Here is a tiny trained network, its code and every weight. The questions are about switching its units off for an input and a class, where a switched-off unit gives its printed mean instead of its output.

import numpy as np


def w(rows, s, z=0):
    codes = np.array(rows[::2]) - 128.0
    scale = np.full(codes.shape[1], s)
    scale[-1] = z or s
    return codes * scale


def f(y):
    return y / 2 * (1 + np.tanh(0.7978845608 * (y + 0.044715 * y**3)))


def log_softmax(a):
    a = a - a.max(-1, keepdims=True)
    return a - np.log(np.exp(a).sum(-1, keepdims=True))


def net(x, mask):
    res = np.array(x, float).reshape(1, 7) / 4 @ E
    y = f(res @ A[0][:, :-1].T + A[0][:, -1])
    res = res + np.where(mask, y, B[0][:, -1]) @ B[0][:, :-1]
    return log_softmax(res[-1] @ U[:, :-1].T + U[:, -1])


A, B = {}, {}
E = w([
[173,128,142,65,75],'x0',
[1,128,113,119,167],'x1',
[117,208,187,49,115],'x2',
[139,133,171,95,12],'x3',
[95,118,28,70,119],'x4',
[75,236,122,189,64],'x5',
[205,161,83,146,142],'x6',
],0.0065)
A[0] = w([
[91,100,164,154,80,137],'N0',
[39,27,79,145,137,209],'N1',
[67,105,188,96,93,121],'N2',
[93,164,202,124,104,253],'N3',
[189,157,156,127,120,62],'N4',
[115,122,150,171,148,250],'N5',
[47,146,141,131,175,69],'N6',
[192,97,141,144,103,115],'N7',
[113,78,98,157,175,212],'N8',
[130,75,172,87,218,223],'N9',
[109,90,11,127,161,180],'N10',
[187,75,76,60,163,152],'N11',
[135,181,213,180,177,137],'N12',
[121,105,174,69,158,208],'N13',
[169,68,158,125,84,145],'N14',
[216,101,98,133,91,157],'N15',
],0.011,0.004)
B[0] = w([
[99,20,187,125,75,170],'N0',
[2,155,197,101,136,254],'N1',
[164,105,139,66,101,179],'N2',
[217,103,134,149,52,221],'N3',
[168,135,31,164,211,160],'N4',
[114,125,169,168,61,186],'N5',
[155,143,67,129,129,171],'N6',
[189,70,86,134,116,180],'N7',
[104,188,199,145,113,205],'N8',
[160,85,182,176,64,216],'N9',
[24,162,149,64,142,230],'N10',
[120,179,149,16,107,214],'N11',
[108,152,60,211,118,185],'N12',
[127,59,175,194,110,182],'N13',
[165,94,113,46,122,191],'N14',
[241,152,94,36,120,215],'N15',
],0.0069,0.0076)
U = w([
[67,111,180,70,200,54],'0',
[203,35,40,47,176,111],'1',
[179,204,31,184,26,153],'2',
[116,1,252,56,82,253],'3',
[101,34,95,60,204,69],'4',
[145,21,174,245,184,55],'5',
],0.0081,0.0032)

Each question gives the input, the list of numbers given to net, and the class t.
The units are the neurons (one row each of A and B). Each row of codes is followed by its name. A weight is (code - 128) times the scale printed after its matrix; where a second scale follows, it is the last column's (A, B and U).
mask holds one flag per neuron, in row order. A switched-off neuron (its flag False) gives its mean, the last column of its row in B, instead of its output. The means were averaged over made-up inputs and are rounded, as every weight is.
A unit's drop is (log p(t) with every unit on - log p(t) with that unit switched off) / (log p(t) with every unit on - log p(t) with every unit switched off).
The circuit of an input: a set's keep is (log p(t) with only the set's units on - log p(t) with every unit switched off) / (log p(t) with every unit on - log p(t) with every unit switched off). Starting from the 12 units with the biggest drops (on a tie, the unit counted first), units are removed one at a time, each time the one whose removal leaves the highest keep (on an exact tie, the one counted first), for as long as the keep stays at least 0.8.
circuit, biggest first: the units of the circuit, biggest drop first
unit that matters most: the unit with the biggest drop
k most important neurons: the k neurons with the biggest drops, biggest first
drop of u: that unit's drop, to one decimal
input [0,2,7,-3,-4,4,-4], class 2: circuit, biggest first : [N12 N1]
input [1,7,-6,-4,-1,5,-2], class 0: unit that matters most : N1
input [-3,4,-6,-6,-4,-6,3], class 0: circuit, biggest first : [N10 N1]
input [-2,5,0,-5,-7,4,-2], class 5: circuit, biggest first : [N11 N10]
input [-8,5,-4,-5,-2,-3,-6], class 0: 4 most important neurons : [N1 N10 N3 N6]
input [1,-5,1,-1,5,-2,0], class 1: 2 most important neurons : [N1 N15]
input [-2,-5,-8,-7,-7,-3,8], class 2: 4 most important neurons : [N8 N12 N5 N15]
input [-5,-5,-3,5,-5,0,1], class 2: 2 most important neurons : [N12 N1]
input [2,-2,-4,-2,5,7,-1], class 0: drop of N3 : 0.3
input [5,-4,-5,-1,-3,-2,1], class 1: drop of N15 : 0.1
input [6,-8,5,7,2,-4,3], class 1: drop of N2 : 0.0
